Here is a tiny trained network, its code and every weight. The questions are about switching its units off for an input and a class, where a switched-off unit gives its printed mean instead of its output.

import numpy as np


def w(rows, s, z=0):
    codes = np.array(rows[::2]) - 128.0
    scale = np.full(codes.shape[1], s)
    scale[-1] = z or s
    return codes * scale


def norm(h):
    return h / np.sqrt((h * h).mean(-1, keepdims=True) + 1e-5)


def f(y):
    return np.maximum(y, 0)


def log_softmax(a):
    a = a - a.max(-1, keepdims=True)
    return a - np.log(np.exp(a).sum(-1, keepdims=True))


def net(x, mask):
    res = np.array(x, float).reshape(1, 5) / 4 @ E
    u = 0
    for l in range(4):
        y = f(norm(res) @ A[l][:, :-1].T + A[l][:, -1])
        res = res + np.where(mask[u : u + 3], y, B[l][:, -1]) @ B[l][:, :-1]
        u += 3
    return log_softmax(norm(res)[-1] @ U[:, :-1].T + U[:, -1])


A, B = {}, {}
E = w([
[165,188,193,97,165,162,133,59,110,38,97],'x0',
[205,142,197,175,51,216,66,68,158,117,126],'x1',
[75,140,116,169,124,169,166,11,19,170,84],'x2',
[117,80,150,48,64,159,209,203,58,82,254],'x3',
[92,108,77,142,36,126,21,91,179,172,167],'x4',
],0.0071)
A[0] = w([
[140,160,173,194,184,102,122,62,27,198,4,2],'0.n0',
[195,230,83,191,213,183,38,82,113,163,4,56],'0.n1',
[212,128,63,197,115,39,16,115,217,195,67,20],'0.n2',
],0.0042,0.0027)
B[0] = w([
[91,222,111,236,192,111,175,86,129,155,179,228],'0.n0',
[88,224,137,173,134,76,123,136,90,54,8,254],'0.n1',
[121,75,109,170,63,201,148,203,139,80,54,238],'0.n2',
],0.011,0.0047)
A[1] = w([
[98,108,59,102,114,158,108,103,181,138,135,9],'1.n0',
[118,169,207,68,72,191,115,2,211,107,166,19],'1.n1',
[62,136,101,128,82,87,92,105,63,183,140,73],'1.n2',
],0.0068,0.0014)
B[1] = w([
[71,196,127,215,88,132,39,82,51,137,138,182],'1.n0',
[204,202,108,91,153,121,18,56,254,56,220,210],'1.n1',
[182,21,15,57,96,113,113,53,220,94,35,253],'1.n2',
],0.0077,0.0031)
A[2] = w([
[109,114,105,76,162,102,255,244,77,163,220,227],'2.n0',
[223,80,159,170,88,144,28,148,246,78,78,158],'2.n1',
[83,66,80,152,91,143,103,144,77,197,126,4],'2.n2',
],0.0054,0.0035)
B[2] = w([
[199,254,192,118,112,120,169,210,136,96,45,232],'2.n0',
[188,44,180,35,143,101,171,118,41,98,205,254],'2.n1',
[128,105,112,129,110,77,145,136,139,214,70,156],'2.n2',
],0.012,0.0066)
A[3] = w([
[94,56,80,96,57,148,116,148,12,157,61,153],'3.n0',
[182,128,125,76,191,128,196,128,122,61,162,248],'3.n1',
[146,71,122,183,143,117,76,122,167,2,75,83],'3.n2',
],0.0069,0.0016)
B[3] = w([
[59,117,103,88,171,39,34,216,215,254,189,225],'3.n0',
[162,64,190,183,39,168,88,240,40,225,102,254],'3.n1',
[130,190,148,125,123,133,198,208,128,189,112,214],'3.n2',
],0.0089,0.0063)
U = w([
[52,69,125,88,194,202,188,79,178,90,155,2],'0',
[169,178,186,140,79,126,176,250,93,103,51,184],'1',
[62,91,118,96,181,172,188,79,187,74,176,2],'2',
[51,88,113,94,194,212,167,93,210,62,168,2],'3',
[198,72,163,92,65,176,69,85,67,94,208,161],'4',
[85,185,78,200,181,102,160,27,97,83,53,233],'5',
[69,65,47,108,84,57,77,161,183,197,134,194],'6',
],0.012,0.0059)

Each question gives the input, the list of numbers given to net, and the class t.
The units are the neurons (one row each of A and B). Each row of codes is followed by its name. A weight is (code - 128) times the scale printed after its matrix; where a second scale follows, it is the last column's (A, B and U).
mask holds one flag per neuron, layer by layer. A switched-off neuron (its flag False) gives its mean, the last column of its row in B, instead of its output. The means were averaged over made-up inputs and are rounded, as every weight is.
A unit's drop is (log p(t) with every unit on - log p(t) with that unit switched off) / (log p(t) with every unit on - log p(t) with every unit switched off).
The circuit of an input: a set's keep is (log p(t) with only the set's units on - log p(t) with every unit switched off) / (log p(t) with every unit on - log p(t) with every unit switched off). Starting from all 12 units, units are removed one at a time, each time the one whose removal leaves the highest keep (on an exact tie, the one counted first), for as long as the keep stays at least 0.8.
circuit, biggest first: the units of the circuit, biggest drop first
top k neurons: the k neurons with the biggest drops, biggest first
drop of u: that unit's drop, to one decimal
input [-4,6,6,3,6], class 4: top 2 neurons : 1.n1; 0.n2
input [1,0,-8,-2,4], class 4: top 3 neurons : 2.n1; 0.n1; 2.n0
input [5,5,0,-4,-1], class 5: circuit, biggest first : 0.n1; 2.n0
input [-1,-1,2,-6,-2], class 5: circuit, biggest first : 0.n0
input [8,-2,2,4,2], class 4: top 2 neurons : 0.n1; 1.n1
input [6,-8,-1,-4,-1], class 5: top 2 neurons : 2.n1; 2.n0
input [-2,-7,5,-3,0], class 5: top 2 neurons : 0.n0; 2.n1
input [6,8,3,6,-7], class 4: top 3 neurons : 1.n1; 0.n1; 2.n0
input [5,-5,-1,-6,-5], class 5: drop of 2.n1 : 0.1
input [-7,-4,3,2,1], class 6: drop of 1.n2 : 0.6
input [-7,-6,5,1,0], class 6: drop of 1.n2 : 0.9
input [8,1,4,-1,8], class 5: drop of 2.n2 : -0.1
